Here is a tiny trained network, its code and every weight. The questions are about switching its units off for an input and a target symbol, where a switched-off unit gives its printed mean instead of its output.

import numpy as np


def w(rows, s, z=0):
    codes = np.array(rows[::2]) - 128.0
    scale = np.full(codes.shape[1], s)
    scale[-1] = z or s
    return codes * scale


def norm(h):
    return h / np.sqrt((h * h).mean(-1, keepdims=True) + 1e-5)


def softmax(a):
    e = np.exp(a - a.max(-1, keepdims=True))
    return e / e.sum(-1, keepdims=True)


def log_softmax(a):
    a = a - a.max(-1, keepdims=True)
    return a - np.log(np.exp(a).sum(-1, keepdims=True))


def net(x, mask):
    ids = ['ΓΠΨαβδεζηθλμστφω'.index(c) for c in x.split()]
    T = len(ids)
    res = E[ids] + P[:T]
    u = 0
    for l in range(2):
        r = norm(res)
        for j in range(3):
            rows = slice(2 * j, 2 * j + 2)
            q, k, v = (r @ M[l][rows].T for M in (Q, K, V))
            z = softmax(np.where(np.tri(T) > 0, q @ k.T / 2**0.5, -1e9)) @ v
            o = O[l][rows]
            res = res + np.where(mask[u + j], z, o[:, -1]) @ o[:, :-1]
        u += 3
    return log_softmax(norm(res)[-1] @ U[:, :-1].T + U[:, -1])


Q, K, V, O = {}, {}, {}, {}
E = w([
[142,85,119,119,72,115,121],'Γ',
[81,151,175,120,63,185,91],'Π',
[152,137,168,147,124,96,101],'Ψ',
[158,102,135,129,75,117,139],'α',
[136,111,132,134,63,131,115],'β',
[140,102,113,117,76,118,132],'δ',
[170,113,142,146,128,49,107],'ε',
[174,97,156,136,95,85,107],'ζ',
[120,83,148,116,69,136,85],'η',
[149,82,128,121,90,83,131],'θ',
[97,175,146,77,90,102,79],'λ',
[125,136,140,128,89,82,117],'μ',
[115,165,133,134,105,70,148],'σ',
[49,120,132,75,166,146,88],'τ',
[89,81,165,75,185,92,175],'φ',
[72,44,251,193,149,89,124],'ω',
],0.021)
P = w([
[136,229,36,126,215,195,113],'0',
[234,128,253,64,72,146,82],'1',
[238,103,254,70,90,89,80],'2',
[227,65,198,59,64,108,102],'3',
[208,64,210,67,72,88,89],'4',
[187,62,213,77,82,54,77],'5',
[158,82,209,100,73,64,82],'6',
[141,58,183,108,94,30,80],'7',
[114,63,173,108,59,43,89],'8',
[94,63,141,140,72,46,100],'9',
[63,51,127,156,73,57,114],'10',
[33,51,104,176,59,74,135],'11',
[22,50,111,199,76,73,137],'12',
[9,48,114,212,95,83,122],'13',
],0.0079)
Q[0] = w([
[44,154,122,149,169,108,193],'L0H1',
[118,85,229,136,2,56,53],'L0H1',
[164,150,98,122,135,138,146],'L0H2',
[141,150,123,160,163,153,154],'L0H2',
[71,91,167,122,87,93,122],'L0H3',
[113,158,112,138,60,127,111],'L0H3',
],0.012)
K[0] = w([
[133,108,107,198,186,188,141],'L0H1',
[10,88,125,150,115,84,149],'L0H1',
[156,106,195,118,127,148,136],'L0H2',
[203,120,163,119,140,112,157],'L0H2',
[137,152,41,100,131,136,87],'L0H3',
[106,123,140,126,102,111,92],'L0H3',
],0.013)
V[0] = w([
[196,75,140,255,8,162,3],'L0H1',
[150,192,191,206,88,61,235],'L0H1',
[136,72,135,25,102,54,169],'L0H2',
[136,178,180,105,66,36,43],'L0H2',
[92,110,229,102,63,160,37],'L0H3',
[176,140,228,168,218,140,168],'L0H3',
],0.0087)
O[0] = w([
[206,153,162,227,109,171,87,202],'L0H1',
[157,205,182,107,12,86,210,136],'L0H1',
[171,147,239,87,203,124,98,152],'L0H2',
[185,71,103,62,133,201,149,251],'L0H2',
[201,129,101,90,139,126,46,207],'L0H3',
[88,139,116,115,157,220,145,29],'L0H3',
],0.011)
Q[1] = w([
[135,250,93,186,203,156,173],'L1H1',
[251,25,222,31,113,104,66],'L1H1',
[11,254,51,250,117,171,195],'L1H2',
[222,52,211,73,97,131,133],'L1H2',
[87,104,81,113,119,72,121],'L1H3',
[119,144,96,176,182,154,166],'L1H3',
],0.0096)
K[1] = w([
[135,71,221,41,127,93,53],'L1H1',
[86,203,4,136,101,142,143],'L1H1',
[166,74,187,57,108,99,75],'L1H2',
[77,194,48,178,150,111,148],'L1H2',
[122,148,147,87,160,161,199],'L1H3',
[180,148,68,104,113,177,118],'L1H3',
],0.012)
V[1] = w([
[52,194,90,79,77,204,88],'L1H1',
[143,151,149,95,167,133,8],'L1H1',
[168,43,115,60,122,131,111],'L1H2',
[201,175,148,148,73,134,100],'L1H2',
[47,104,129,181,65,65,79],'L1H3',
[154,176,47,94,79,95,74],'L1H3',
],0.016)
O[1] = w([
[60,79,114,153,69,171,143,97],'L1H1',
[150,51,109,142,152,156,173,200],'L1H1',
[174,95,182,73,100,75,147,194],'L1H2',
[128,158,117,160,164,180,223,254],'L1H2',
[135,118,79,163,149,28,130,96],'L1H3',
[118,217,9,94,124,133,104,214],'L1H3',
],0.014,0.0069)
U = w([
[168,128,140,192,149,105,128,162],'Γ',
[74,91,32,181,106,171,201,95],'Π',
[71,148,139,142,85,219,154,135],'Ψ',
[114,205,116,209,200,163,151,139],'α',
[109,172,32,207,164,103,194,133],'β',
[104,148,98,200,182,19,108,65],'δ',
[171,202,160,110,126,144,110,101],'ε',
[163,136,161,137,173,223,209,58],'ζ',
[214,139,62,66,174,152,68,173],'η',
[131,67,228,207,150,92,166,169],'θ',
[74,35,145,25,127,105,202,172],'λ',
[133,188,141,76,32,80,214,155],'μ',
[47,187,107,169,99,68,77,165],'σ',
[77,46,55,163,130,32,86,2],'τ',
[78,71,104,72,241,111,38,142],'φ',
[186,82,123,247,157,180,42,115],'ω',
],0.012,0.0066)

Each question gives the input, a string of symbols that net reads in full, and the target symbol t.
The units are the heads (2 rows each of Q, K, V and O). Each row of codes is followed by its name. A weight is (code - 128) times the scale printed after its matrix; where a second scale follows, it is the last column's (O and U).
mask holds one flag per head, layer by layer. A switched-off head (its flag False) gives its mean, the last column of its rows in O, instead of its output. The means were averaged over made-up inputs and are rounded, as every weight is.
A unit's drop is (log p(t) with every unit on - log p(t) with that unit switched off) / (log p(t) with every unit on - log p(t) with every unit switched off).
The circuit of an input: a set's keep is (log p(t) with only the set's units on - log p(t) with every unit switched off) / (log p(t) with every unit on - log p(t) with every unit switched off). Starting from all 6 units, units are removed one at a time, each time the one whose removal leaves the highest keep (on an exact tie, the one counted first), for as long as the keep stays at least 0.8.
units of the circuit, in order: the units of the circuit, biggest drop first
most important unit: the unit with the biggest drop
which heads matter: for each layer, one digit per head in row order, 1 if its drop is at least 0.15 and else 0, layers parted by /
input θ λ σ σ α τ ζ σ η, target θ: most important unit => L1H3
input σ λ μ α δ Ψ ζ β ε λ η φ Ψ, target σ: which heads matter => 001 / 110
input Π η β ζ λ θ, target Π: which heads matter => 010 / 100
input σ η ω σ α β λ μ η Ψ θ α, target σ: which heads matter => 001 / 110
input ω σ η σ σ Ψ τ θ β Ψ ζ η Ψ α, target ω: which heads matter => 111 / 010
input λ β α η σ β, target λ: which heads matter => 100 / 110
input φ Ψ η θ η λ, target φ: which heads matter => 100 / 000
input θ λ η φ η λ ζ, target θ: which heads matter => 111 / 001
input ζ ζ λ, target ζ: units of the circuit, in order => [L1H2 L0H1]
input σ ζ λ Ψ φ η β η δ, target σ: units of the circuit, in order => [L1H1 L0H3 L1H2]
input Ψ τ θ δ η ω, target Ψ: units of the circuit, in order => [L0H3 L1H1 L0H2]
input μ μ μ Ψ τ λ η λ δ η λ ζ η σ, target μ: which heads matter => 100 / 000
input μ ω Ψ σ η φ, target μ: which heads matter => 111 / 100
input σ β λ η δ η λ λ Π Ψ λ τ ε, target φ: which heads matter => 100 / 000
input λ ω η ζ β, target λ: which heads matter => 000 / 110
input δ ζ η σ θ, target μ: most important unit => L0H1
input λ ε ω φ ζ, target λ: units of the circuit, in order => [L0H1 L1H1]
input ζ λ ζ σ θ η ε β η δ, target ζ: units of the circuit, in order => [L1H2 L0H1]
input β λ λ β β, target β: which heads matter => 010 / 011
input μ ε λ Γ φ ζ η σ η λ ε λ τ η, target φ: units of the circuit, in order => [L0H1]
input σ φ β, target σ: units of the circuit, in order => [L1H1 L1H2 L0H3]
input α φ Ψ μ ε λ, target α: units of the circuit, in order => [L1H2 L0H2 L0H3]
input λ η Ψ τ α φ Ψ λ θ λ Γ ζ λ δ, target λ: units of the circuit, in order => [L1H2 L1H1 L0H1]
input σ Γ λ σ φ η ω η, target σ: units of the circuit, in order => [L1H1 L0H3]
